Below are the code and all the weights of a small trained network. Each question names an input and a target symbol and asks about switching units off, where a switched-off unit gives its printed mean instead of its output.

import numpy as np


def w(rows, s, z=0):
    codes = np.array(rows[::2]) - 128.0
    scale = np.full(codes.shape[1], s)
    scale[-1] = z or s
    return codes * scale


def f(y):
    return np.maximum(y, 0)


def softmax(a):
    e = np.exp(a - a.max(-1, keepdims=True))
    return e / e.sum(-1, keepdims=True)


def log_softmax(a):
    a = a - a.max(-1, keepdims=True)
    return a - np.log(np.exp(a).sum(-1, keepdims=True))


def net(x, mask):
    ids = ['ΘΞΨβγλφ'.index(c) for c in x.split()]
    T = len(ids)
    res = E[ids] + P[:T]
    u = 0
    for l in range(2):
        q, k, v = (res @ M[l].T for M in (Q, K, V))
        z = softmax(np.where(np.tri(T) > 0, q @ k.T / 2**0.5, -1e9)) @ v
        res = res + np.where(mask[u], z, O[l][:, -1]) @ O[l][:, :-1]
        u += 1
        y = f(res @ A[l][:, :-1].T + A[l][:, -1])
        res = res + np.where(mask[u : u + 4], y, B[l][:, -1]) @ B[l][:, :-1]
        u += 4
    return log_softmax(res[-1] @ U[:, :-1].T + U[:, -1])


Q, K, V, O, A, B = {}, {}, {}, {}, {}, {}
E = w([
[130,26,217,204],'Θ',
[9,47,216,3],'Ξ',
[166,155,29,182],'Ψ',
[45,56,128,36],'β',
[223,102,55,159],'γ',
[144,93,217,66],'λ',
[81,97,80,194],'φ',
],0.014)
P = w([
[162,109,70,86],'0',
[95,254,184,160],'1',
[191,80,106,135],'2',
[47,198,185,147],'3',
[189,74,112,133],'4',
[20,172,188,115],'5',
[177,77,103,121],'6',
[13,164,181,101],'7',
[175,77,101,114],'8',
],0.0085)
Q[0] = w([
[150,240,56,2],'L0H0',
[180,36,121,135],'L0H0',
],0.0088)
K[0] = w([
[61,188,11,47],'L0H0',
[192,110,115,108],'L0H0',
],0.012)
V[0] = w([
[166,180,139,161],'L0H0',
[2,157,122,164],'L0H0',
],0.0071)
O[0] = w([
[84,255,39,45,71],'L0H0',
[254,158,188,250,6],'L0H0',
],0.0038,0.0024)
A[0] = w([
[237,94,96,58,7],'L0N0',
[197,93,183,156,21],'L0N1',
[255,187,121,138,145],'L0N2',
[46,224,181,45,218],'L0N3',
],0.013,0.0018)
B[0] = w([
[252,178,163,121,253],'L0N0',
[153,146,175,187,167],'L0N1',
[32,159,94,158,220],'L0N2',
[150,142,141,187,214],'L0N3',
],0.015,0.0062)
Q[1] = w([
[207,127,109,98],'L1H0',
[116,250,150,178],'L1H0',
],0.02)
K[1] = w([
[199,192,103,190],'L1H0',
[145,152,252,93],'L1H0',
],0.019)
V[1] = w([
[87,108,155,142],'L1H0',
[129,189,254,76],'L1H0',
],0.0059)
O[1] = w([
[154,253,55,232,3],'L1H0',
[84,238,34,101,245],'L1H0',
],0.0048,0.0023)
A[1] = w([
[108,113,245,81,59],'L1N0',
[170,9,78,96,250],'L1N1',
[62,229,73,133,76],'L1N2',
[174,67,34,148,88],'L1N3',
],0.013,0.0017)
B[1] = w([
[99,246,89,116,201],'L1N0',
[154,2,134,101,226],'L1N1',
[135,139,179,135,255],'L1N2',
[86,132,58,203,213],'L1N3',
],0.014,0.0082)
U = w([
[153,54,221,205,129],'Θ',
[55,104,82,126,250],'Ξ',
[61,110,2,165,141],'Ψ',
[118,39,151,118,192],'β',
[193,77,92,180,37],'γ',
[155,109,119,112,81],'λ',
[85,36,91,206,1],'φ',
],0.0097,0.0064)

Each question gives the input, a string of symbols that net reads in full, and the target symbol t.
The units are the heads (2 rows each of Q, K, V and O) and the neurons (one row each of A and B). Each row of codes is followed by its name. A weight is (code - 128) times the scale printed after its matrix; where a second scale follows, it is the last column's (O, A, B and U).
mask holds one flag per unit, layer by layer, with each layer's heads first. A switched-off unit (its flag False) gives its mean, the last column of its rows in O or B, instead of its output. The means were averaged over made-up inputs and are rounded, as every weight is.
A unit's drop is (log p(t) with every unit on - log p(t) with that unit switched off) / (log p(t) with every unit on - log p(t) with every unit switched off).
The circuit of an input: a set's keep is (log p(t) with only the set's units on - log p(t) with every unit switched off) / (log p(t) with every unit on - log p(t) with every unit switched off). Starting from all 10 units, units are removed one at a time, each time the one whose removal leaves the highest keep (on an exact tie, the one counted first), for as long as the keep stays at least 0.8.
circuit, biggest first: the units of the circuit, biggest drop first
k most important neurons: the k neurons with the biggest drops, biggest first
top k neurons in layer l: the k neurons of layer l with the biggest drops, biggest first
drop when u is switched off: that unit's drop, to one decimal
input γ γ γ β λ β γ γ, target β: 3 most important neurons	L0N2; L0N0; L1N1
input Ξ γ γ γ β φ, target Θ: 4 most important neurons	L1N2; L1N0; L1N3; L0N3
input γ Ξ Θ Ψ γ Θ, target Ξ: circuit, biggest first	L1N0
input β Θ Ξ γ, target Θ: 3 most important neurons	L1N2; L0N2; L1N0
input γ Θ β γ γ γ, target β: top 2 neurons in layer 1	L1N0; L1N1
input Θ γ Ψ β, target Θ: 2 most important neurons	L0N3; L1N3
input Ξ γ φ, target φ: 4 most important neurons	L0N2; L0N0; L1N3; L1N1
input γ γ λ Ψ, target Θ: circuit, biggest first	L1N2; L1N0
input γ β β γ Ξ γ Θ Θ, target Ξ: top 2 neurons in layer 0	L0N0; L0N3
input γ γ γ β, target Θ: 3 most important neurons	L0N3; L1N3; L1N0
input φ β φ Ξ Ξ Ξ λ Ψ, target Θ: 4 most important neurons	L1N2; L1N0; L1N3; L0N2
input γ Ξ φ, target φ: 3 most important neurons	L1N3; L0N0; L1N1
input γ Ξ β, target β: top 2 neurons in layer 1	L1N1; L1N3
input β φ Ξ Ξ β γ, target Θ: top neuron in layer 1	L1N2
input Θ λ γ γ, target Ξ: top 3 neurons in layer 0	L0N0; L0N3; L0N1
input γ β Ψ γ λ γ λ, target λ: drop when L1N0 is switched off	1.2
input γ β Ψ γ λ Ξ, target Θ: drop when L1N3 is switched off	0.4
input Ξ γ γ φ, target Θ: drop when L1H0 is switched off	0.3
